Here is a tiny trained network, its code and every weight. The questions are about switching its units off for an input and a class, where a switched-off unit gives its printed mean instead of its output.

import numpy as np


def w(rows, s, z=0):
    codes = np.array(rows[::2]) - 128.0
    scale = np.full(codes.shape[1], s)
    scale[-1] = z or s
    return codes * scale


def norm(h):
    return h / np.sqrt((h * h).mean(-1, keepdims=True) + 1e-5)


def f(y):
    return y / 2 * (1 + np.tanh(0.7978845608 * (y + 0.044715 * y**3)))


def log_softmax(a):
    a = a - a.max(-1, keepdims=True)
    return a - np.log(np.exp(a).sum(-1, keepdims=True))


def net(x, mask):
    res = np.array(x, float).reshape(1, 6) / 4 @ E
    u = 0
    for l in range(3):
        y = f(norm(res) @ A[l][:, :-1].T + A[l][:, -1])
        res = res + np.where(mask[u : u + 9], y, B[l][:, -1]) @ B[l][:, :-1]
        u += 9
    return log_softmax(norm(res)[-1] @ U[:, :-1].T + U[:, -1])


A, B = {}, {}
E = w([
[149,94,156,41,208,237,64,32,52,211],'x0',
[107,83,178,42,3,198,135,119,172,31],'x1',
[74,133,193,99,87,124,173,175,85,146],'x2',
[118,239,98,57,239,112,235,43,148,62],'x3',
[130,219,50,81,47,150,37,99,90,137],'x4',
[171,122,112,131,128,170,166,157,81,144],'x5',
],0.0064)
A[0] = w([
[70,171,136,92,147,141,187,37,129,182,24],'0.n0',
[43,216,51,193,213,112,119,207,42,213,2],'0.n1',
[30,46,169,145,208,113,173,144,161,123,15],'0.n2',
[91,216,148,221,212,112,104,128,101,162,15],'0.n3',
[105,153,164,148,180,177,83,118,167,166,10],'0.n4',
[141,205,204,109,187,91,178,52,118,112,9],'0.n5',
[76,254,67,103,58,120,124,100,96,193,39],'0.n6',
[89,174,49,54,69,75,69,139,14,110,116],'0.n7',
[145,175,118,138,120,55,172,147,107,73,74],'0.n8',
],0.0065,0.0019)
B[0] = w([
[219,182,112,95,106,118,50,187,12,85,190],'0.n0',
[87,100,113,197,57,206,122,10,166,110,253],'0.n1',
[170,9,93,104,190,210,104,150,174,128,206],'0.n2',
[96,55,149,103,29,224,219,26,174,72,201],'0.n3',
[52,153,215,116,137,135,101,70,38,130,138],'0.n4',
[157,166,117,48,54,1,184,106,172,187,215],'0.n5',
[205,72,45,77,181,144,84,136,210,153,223],'0.n6',
[186,39,107,128,219,160,64,175,223,24,235],'0.n7',
[123,152,36,204,168,74,109,138,47,178,193],'0.n8',
],0.0068,0.0039)
A[1] = w([
[101,72,98,97,157,100,165,78,183,168,90],'1.n0',
[132,149,140,87,88,185,135,126,154,84,16],'1.n1',
[141,109,2,99,98,47,147,110,25,168,147],'1.n2',
[153,106,91,115,161,41,101,154,104,136,90],'1.n3',
[129,149,198,74,149,170,112,91,114,186,38],'1.n4',
[163,113,172,93,138,122,86,112,111,202,68],'1.n5',
[100,62,136,78,198,134,242,142,131,142,1],'1.n6',
[103,110,143,179,176,183,132,150,101,161,37],'1.n7',
[177,110,182,56,144,154,93,48,56,143,7],'1.n8',
],0.0081,0.0019)
B[1] = w([
[156,158,86,98,123,204,135,141,141,174,202],'1.n0',
[96,171,143,156,110,155,242,110,239,112,169],'1.n1',
[160,172,241,122,80,71,125,193,186,97,188],'1.n2',
[113,105,178,106,157,147,120,77,140,141,151],'1.n3',
[96,184,129,254,175,119,102,166,140,69,190],'1.n4',
[141,88,57,175,86,68,115,161,97,131,180],'1.n5',
[161,87,99,115,182,126,65,142,221,107,208],'1.n6',
[172,109,103,23,88,140,187,91,138,98,163],'1.n7',
[72,170,125,209,168,141,140,174,102,81,254],'1.n8',
],0.0077,0.0046)
A[2] = w([
[183,166,86,53,129,123,182,128,108,125,106],'2.n0',
[123,154,210,114,108,166,169,67,192,76,124],'2.n1',
[115,89,176,84,98,160,146,184,150,95,187],'2.n2',
[230,43,140,123,120,107,162,182,115,173,254],'2.n3',
[155,239,128,70,170,110,222,123,116,160,85],'2.n4',
[107,142,64,161,52,20,171,165,199,138,118],'2.n5',
[90,115,177,126,168,176,66,105,1,86,155],'2.n6',
[167,55,136,123,95,81,77,136,88,189,25],'2.n7',
[111,98,155,160,57,143,71,142,91,178,194],'2.n8',
],0.0088,0.0025)
B[2] = w([
[182,47,182,140,158,53,121,124,127,145,170],'2.n0',
[94,62,118,212,69,204,195,12,77,219,206],'2.n1',
[154,139,49,82,211,147,139,67,59,213,203],'2.n2',
[137,236,137,99,139,134,86,131,168,69,211],'2.n3',
[243,68,204,46,54,1,127,137,136,146,194],'2.n4',
[44,163,120,130,122,113,91,190,13,157,254],'2.n5',
[27,145,155,142,140,53,111,222,77,155,186],'2.n6',
[106,66,170,105,25,80,57,84,192,158,152],'2.n7',
[203,131,200,38,108,44,172,44,139,128,194],'2.n8',
],0.0073,0.0066)
U = w([
[213,99,220,97,22,42,97,99,167,132,252],'0',
[49,213,126,206,132,111,111,226,66,69,184],'1',
[85,64,87,195,2,238,238,12,116,150,36],'2',
[188,62,106,104,114,170,81,145,226,65,95],'3',
],0.0067,0.0025)

Each question gives the input, the list of numbers given to net, and the class t.
The units are the neurons (one row each of A and B). Each row of codes is followed by its name. A weight is (code - 128) times the scale printed after its matrix; where a second scale follows, it is the last column's (A, B and U).
mask holds one flag per neuron, layer by layer. A switched-off neuron (its flag False) gives its mean, the last column of its row in B, instead of its output. The means were averaged over made-up inputs and are rounded, as every weight is.
A unit's drop is (log p(t) with every unit on - log p(t) with that unit switched off) / (log p(t) with every unit on - log p(t) with every unit switched off).
The circuit of an input: a set's keep is (log p(t) with only the set's units on - log p(t) with every unit switched off) / (log p(t) with every unit on - log p(t) with every unit switched off). Starting from the 12 units with the biggest drops (on a tie, the unit counted first), units are removed one at a time, each time the one whose removal leaves the highest keep (on an exact tie, the one counted first), for as long as the keep stays at least 0.8.
circuit, biggest first: the units of the circuit, biggest drop first
unit that matters most: the unit with the biggest drop
top k neurons: the k neurons with the biggest drops, biggest first
k most important neurons of layer l: the k neurons of layer l with the biggest drops, biggest first
drop of u: that unit's drop, to one decimal
input [-1,-8,-8,6,0,-7], class 2: unit that matters most => 0.n3
input [-2,-7,5,-1,-7,-1], class 2: circuit, biggest first => [0.n1, 0.n3]
input [-4,6,-3,3,1,4], class 2: top 2 neurons => [2.n1, 1.n1]
input [8,-6,-1,3,7,-3], class 1: circuit, biggest first => [1.n8, 2.n6]
input [5,2,-8,8,-4,-3], class 0: circuit, biggest first => [0.n5, 2.n4]
input [-4,-1,-8,6,-5,4], class 0: top 3 neurons => [2.n4, 0.n5, 0.n7]
input [4,5,2,-3,-3,3], class 2: circuit, biggest first => [1.n1, 2.n1]
input [1,-4,5,2,8,-7], class 3: top 2 neurons => [0.n6, 0.n7]
input [-4,0,4,4,2,1], class 0: top 3 neurons => [2.n4, 1.n3, 0.n5]
input [5,-4,1,4,-5,0], class 1: top 4 neurons => [1.n8, 1.n4, 0.n0, 0.n4]
input [8,-5,7,6,-1,6], class 1: top 3 neurons => [1.n8, 1.n4, 0.n0]
input [-1,-5,5,0,-8,4], class 3: top 3 neurons => [1.n6, 0.n2, 2.n3]
input [3,-1,-1,-2,3,0], class 1: top 3 neurons => [0.n4, 2.n6, 0.n5]
input [2,4,-5,3,3,-7], class 2: unit that matters most => 2.n1
input [-5,-5,7,-6,7,-7], class 3: circuit, biggest first => [0.n7, 0.n6]
input [-2,0,2,5,6,-5], class 3: top 3 neurons => [0.n7, 0.n6, 2.n8]
input [-6,6,-2,5,2,-1], class 1: top 2 neurons => [2.n5, 0.n8]
input [6,-4,-8,-8,-3,8], class 0: 2 most important neurons of layer 2 => [2.n8, 2.n7]
input [-4,-8,7,-2,2,-8], class 2: top 2 neurons => [0.n1, 0.n3]
input [-8,6,-8,-5,-5,-1], class 1: top neuron => [2.n5]
input [1,4,4,-4,-5,6], class 3: 2 most important neurons of layer 2 => [2.n3, 2.n4]
input [0,-2,8,3,-8,-1], class 3: top 2 neurons => [0.n2, 1.n6]
input [-3,-3,-3,5,1,7], class 0: top 2 neurons => [2.n4, 0.n8]
input [6,-8,7,0,2,-2], class 2: 2 most important neurons of layer 0 => [0.n1, 0.n3]
input [-8,5,-8,6,4,0], class 1: 2 most important neurons of layer 0 => [0.n8, 0.n5]
input [-1,6,4,-5,-5,-1], class 2: 3 most important neurons of layer 0 => [0.n8, 0.n6, 0.n0]
input [-8,7,2,-2,0,7], class 1: unit that matters most => 2.n5
input [1,0,-7,7,5,3], class 0: drop of 2.n4 => 0.1
